Below is a small trained network, with its code and all its weights. Each question gives an input and a class and asks what happens when units are switched off, that is, made to give their printed mean instead of their output.

import numpy as np


def w(rows, s, z=0):
    codes = np.array(rows[::2]) - 128.0
    scale = np.full(codes.shape[1], s)
    scale[-1] = z or s
    return codes * scale


def norm(h):
    return h / np.sqrt((h * h).mean(-1, keepdims=True) + 1e-5)


def f(y):
    return y / 2 * (1 + np.tanh(0.7978845608 * (y + 0.044715 * y**3)))


def log_softmax(a):
    a = a - a.max(-1, keepdims=True)
    return a - np.log(np.exp(a).sum(-1, keepdims=True))


def net(x, mask):
    res = np.array(x, float).reshape(1, 5) / 4 @ E
    u = 0
    for l in range(3):
        y = f(norm(res) @ A[l][:, :-1].T + A[l][:, -1])
        res = res + np.where(mask[u : u + 6], y, B[l][:, -1]) @ B[l][:, :-1]
        u += 6
    return log_softmax(norm(res)[-1] @ U[:, :-1].T + U[:, -1])


A, B = {}, {}
E = w([
[83,61,131,161,145,93,188],'x0',
[157,166,198,154,69,138,113],'x1',
[48,207,82,220,122,119,145],'x2',
[174,113,51,129,74,86,112],'x3',
[254,112,81,157,158,174,84],'x4',
],0.0062)
A[0] = w([
[138,102,9,106,120,130,64,59],'0.n0',
[154,160,182,215,176,127,150,35],'0.n1',
[137,120,173,45,108,74,123,231],'0.n2',
[132,126,189,189,171,147,167,93],'0.n3',
[129,123,155,157,137,182,146,37],'0.n4',
[58,93,130,146,123,156,151,2],'0.n5',
],0.011,0.0027)
B[0] = w([
[182,142,128,205,155,46,101,235],'0.n0',
[126,116,49,78,55,117,62,181],'0.n1',
[88,91,209,142,94,182,99,253],'0.n2',
[84,105,6,95,118,119,57,192],'0.n3',
[129,143,129,129,92,74,64,135],'0.n4',
[134,76,131,109,194,136,150,194],'0.n5',
],0.011,0.0043)
A[1] = w([
[149,240,46,213,129,85,128,3],'1.n0',
[208,93,157,183,162,240,97,144],'1.n1',
[131,193,170,199,53,216,107,164],'1.n2',
[66,142,157,80,41,148,115,56],'1.n3',
[143,39,140,84,63,22,143,102],'1.n4',
[137,253,107,67,61,149,212,21],'1.n5',
],0.0072,0.0021)
B[1] = w([
[135,146,171,151,109,2,140,252],'1.n0',
[222,101,43,32,147,89,113,211],'1.n1',
[103,117,98,121,192,120,211,207],'1.n2',
[81,134,184,107,80,105,109,200],'1.n3',
[133,156,182,214,141,215,147,177],'1.n4',
[35,164,108,108,6,71,207,127],'1.n5',
],0.0084,0.004)
A[2] = w([
[254,39,156,218,152,108,136,174],'2.n0',
[196,231,164,217,78,150,50,76],'2.n1',
[73,162,18,129,47,185,71,1],'2.n2',
[104,244,90,88,42,134,250,8],'2.n3',
[79,145,227,106,111,164,155,23],'2.n4',
[100,54,38,192,201,146,214,162],'2.n5',
],0.0071,0.0045)
B[2] = w([
[170,153,147,123,107,190,132,253],'2.n0',
[73,124,101,116,192,97,180,154],'2.n1',
[127,125,52,127,75,155,79,158],'2.n2',
[107,247,140,36,67,122,180,141],'2.n3',
[100,77,163,130,74,125,92,165],'2.n4',
[95,162,121,132,169,161,186,206],'2.n5',
],0.011,0.0055)
U = w([
[47,101,72,119,248,160,237,115],'0',
[95,106,38,99,76,123,45,175],'1',
[54,214,136,71,56,54,195,32],'2',
[225,72,131,65,167,185,105,199],'3',
[197,180,53,198,195,25,178,100],'4',
[157,110,173,211,168,191,203,2],'5',
[55,36,221,71,82,173,106,155],'6',
],0.012,0.0057)

Each question gives the input, the list of numbers given to net, and the class t.
The units are the neurons (one row each of A and B). Each row of codes is followed by its name. A weight is (code - 128) times the scale printed after its matrix; where a second scale follows, it is the last column's (A, B and U).
mask holds one flag per neuron, layer by layer. A switched-off neuron (its flag False) gives its mean, the last column of its row in B, instead of its output. The means were averaged over made-up inputs and are rounded, as every weight is.
A unit's drop is (log p(t) with every unit on - log p(t) with that unit switched off) / (log p(t) with every unit on - log p(t) with every unit switched off).
The circuit of an input: a set's keep is (log p(t) with only the set's units on - log p(t) with every unit switched off) / (log p(t) with every unit on - log p(t) with every unit switched off). Starting from the 12 units with the biggest drops (on a tie, the unit counted first), units are removed one at a time, each time the one whose removal leaves the highest keep (on an exact tie, the one counted first), for as long as the keep stays at least 0.8.
units of the circuit, in order: the units of the circuit, biggest drop first
unit that matters most: the unit with the biggest drop
k most important neurons: the k neurons with the biggest drops, biggest first
top k neurons in layer l: the k neurons of layer l with the biggest drops, biggest first
drop when u is switched off: that unit's drop, to one decimal
input [3,-6,-1,0,4], class 4: unit that matters most => 0.n0
input [4,-1,3,7,-6], class 0: units of the circuit, in order => 0.n5, 2.n5, 1.n0
input [8,-5,-5,8,5], class 4: top 3 neurons in layer 0 => 0.n0, 0.n2, 0.n5
input [3,-1,2,8,-7], class 5: units of the circuit, in order => 1.n4, 0.n3
input [7,7,1,6,4], class 5: 4 most important neurons => 2.n0, 1.n4, 0.n0, 0.n3
input [5,7,1,3,3], class 1: 2 most important neurons => 0.n1, 0.n0
input [8,4,-6,-6,4], class 1: 2 most important neurons => 0.n3, 0.n1
input [-5,7,6,-5,6], class 1: 2 most important neurons => 0.n1, 0.n3
input [2,2,5,-2,-7], class 0: 3 most important neurons => 0.n5, 0.n2, 1.n0
input [-1,-8,-3,1,6], class 4: 2 most important neurons => 0.n0, 0.n2
input [-4,7,-7,2,-1], class 6: 2 most important neurons => 0.n2, 0.n0
input [-7,6,-1,7,2], class 4: top 2 neurons in layer 0 => 0.n0, 0.n5
input [4,3,-2,4,2], class 5: 2 most important neurons => 1.n4, 0.n5
input [-2,-1,0,2,4], class 4: units of the circuit, in order => 0.n0
input [2,-7,-2,-1,-6], class 6: top 3 neurons in layer 0 => 0.n2, 0.n0, 0.n3
input [4,-8,-7,5,-2], class 5: 2 most important neurons => 1.n4, 0.n0
input [3,-1,0,1,-6], class 6: top 2 neurons in layer 0 => 0.n2, 0.n0
input [-7,5,8,-1,5], class 2: drop when 0.n0 is switched off => 0.3
input [8,4,7,-3,1], class 1: drop when 0.n1 is switched off => 0.4
input [8,1,3,5,1], class 5: drop when 2.n2 is switched off => 0.0
